[[115 115 129 127 127 123 107]
 [121 110 135 141 144 146 132]
 [131 137 124 121 120 118 125]
 [140 141 126 128 128 131 145]
 [146 146 126 129 128 133 155]
 [116 116 130 127 128 125 111]
 [111 110 130 127 127 122 102]]
->
[[111 110 130 127 127 122 102]
 [116 116 130 127 128 125 111]
 [146 146 126 129 128 133 155]
 [140 141 126 128 128 131 145]
 [131 137 124 121 120 118 125]
 [121 110 135 141 144 146 132]
 [115 115 129 127 127 123 107]]

[[148 153 118]
 [128 109 143]
 [141 142 117]
 [141 150 140]
 [148 125 137]
 [122 112 114]
 [108 112 135]
 [108 134 110]
 [110 126 155]
 [141 147 145]
 [123 104 131]]
->
[[123 104 131]
 [141 147 145]
 [110 126 155]
 [108 134 110]
 [108 112 135]
 [122 112 114]
 [148 125 137]
 [141 150 140]
 [141 142 117]
 [128 109 143]
 [148 153 118]]

[[141 116 116 138 100 132]
 [108 134 127 109 135 122]
 [124 138 123 134 147 121]]
->
[[124 138 123 134 147 121]
 [108 134 127 109 135 122]
 [141 116 116 138 100 132]]

[[127 152 103]
 [109 140 115]
 [114 148 139]
 [101 129 125]
 [120 123 116]]
->
[[120 123 116]
 [101 129 125]
 [114 148 139]
 [109 140 115]
 [127 152 103]]

[[128 145 128 128]
 [119 129 129 130]
 [102 135 129 129]
 [126 138 129 129]
 [127 128 127 127]
 [134 133 129 131]
 [133 139 127 129]
 [125 108 128 127]
 [128 143 127 128]]
->
[[128 143 127 128]
 [125 108 128 127]
 [133 139 127 129]
 [134 133 129 131]
 [127 128 127 127]
 [126 138 129 129]
 [102 135 129 129]
 [119 129 129 130]
 [128 145 128 128]]

[[130 115 146 132 120 144 151]
 [143 141 146 123 148 121 109]
 [143 149 138 142 107 122 121]
 [112 143 144 108 113 125 134]
 [149 145 141 107 124 119 106]
 [106 133 129 122 109 131 133]
 [121 139 109 130 137 124 130]
 [150 137 118 112 126 111 109]
 [142 133 125 130 120 113 115]
 [110 151 130 145 150 115 147]
 [147 136 148 116 110 149 135]
 [111 143 138 110 125 150 108]]
->
[[111 143 138 110 125 150 108]
 [147 136 148 116 110 149 135]
 [110 151 130 145 150 115 147]
 [142 133 125 130 120 113 115]
 [150 137 118 112 126 111 109]
 [121 139 109 130 137 124 130]
 [106 133 129 122 109 131 133]
 [149 145 141 107 124 119 106]
 [112 143 144 108 113 125 134]
 [143 149 138 142 107 122 121]
 [143 141 146 123 148 121 109]
 [130 115 146 132 120 144 151]]
---
[[142 119 140 118 115 134 119 137 113 131 123 116 139]
 [128 127 105 130 142 130 130 131 139 132 145 133 114]
 [127 120 141 133 125 132 125 133 116 135 136 120 134]
 [124 123 141 133 123 136 128 129 124 129 128 129 136]
 [117 137 130 139 125 136 129 132 133 127 119 134 128]
 [130 119 139 133 125 132 125 135 115 134 136 120 133]
 [120 135 106 140 133 129 141 130 135 126 135 128 119]]
->
[[119 140 118 115 134 119 137 113 131 123 116 139 142]
 [127 105 130 142 130 130 131 139 132 145 133 114 128]
 [120 141 133 125 132 125 133 116 135 136 120 134 127]
 [123 141 133 123 136 128 129 124 129 128 129 136 124]
 [137 130 139 125 136 129 132 133 127 119 134 128 117]
 [119 139 133 125 132 125 135 115 134 136 120 133 130]
 [135 106 140 133 129 141 130 135 126 135 128 119 120]]

[[145 116 116 115 122 134 116 120 130]
 [132 137 141 137 140 118 145 144 143]
 [134 126 140 121 128 111 137 133 148]
 [124 111 118 114 134 116 129 132 143]
 [139 107 119 111 117 106 134 124 149]
 [121 141 119 146 142 153 121 134 105]]
->
[[116 116 115 122 134 116 120 130 145]
 [137 141 137 140 118 145 144 143 132]
 [126 140 121 128 111 137 133 148 134]
 [111 118 114 134 116 129 132 143 124]
 [107 119 111 117 106 134 124 149 139]
 [141 119 146 142 153 121 134 105 121]]

[[106 117 132 142 120 111 144 125 138]
 [107 125 134 144 136 104 134 128 136]
 [124 123 130 108 123 118  98 117 119]
 [117 137 146 138 131 138 143 140 127]]
->
[[117 132 142 120 111 144 125 138 106]
 [125 134 144 136 104 134 128 136 107]
 [123 130 108 123 118  98 117 119 124]
 [137 146 138 131 138 143 140 127 117]]

[[120 125 153 138 123]
 [118 126 144 131 110]
 [114 127 125 124 109]
 [120 125 152 136 118]]
->
[[125 153 138 123 120]
 [126 144 131 110 118]
 [127 125 124 109 114]
 [125 152 136 118 120]]

[[129 126 141 137 145]
 [125 126 133 125 125]
 [127 123 130 136 112]
 [127 135 149 128 135]
 [132 134 131 126 129]
 [126 129 138 116 128]
 [130 134 123 124 136]
 [121 127 124 122 123]
 [123 128 136 124 146]
 [126 138 140 126 107]
 [130 131 103 131 128]
 [130 129 107 127 128]]
->
[[126 141 137 145 129]
 [126 133 125 125 125]
 [123 130 136 112 127]
 [135 149 128 135 127]
 [134 131 126 129 132]
 [129 138 116 128 126]
 [134 123 124 136 130]
 [127 124 122 123 121]
 [128 136 124 146 123]
 [138 140 126 107 126]
 [131 103 131 128 130]
 [129 107 127 128 130]]

[[124 125 141 124 133 135 117]
 [127 127 143 121 130 136 126]
 [131 117 146 121 122 140 122]
 [137 113 127 140 119 124 131]
 [139 136 102 132 131 112 133]
 [117 132 137 127 123 148 130]
 [141 115 131 125 127 132 117]
 [138 127 132 119 133 118 127]
 [121 125 122 138 116 119 145]
 [130 119 116 129 113 113 133]
 [126 117 138 136 134 134 132]]
->
[[125 141 124 133 135 117 124]
 [127 143 121 130 136 126 127]
 [117 146 121 122 140 122 131]
 [113 127 140 119 124 131 137]
 [136 102 132 131 112 133 139]
 [132 137 127 123 148 130 117]
 [115 131 125 127 132 117 141]
 [127 132 119 133 118 127 138]
 [125 122 138 116 119 145 121]
 [119 116 129 113 113 133 130]
 [117 138 136 134 134 132 126]]
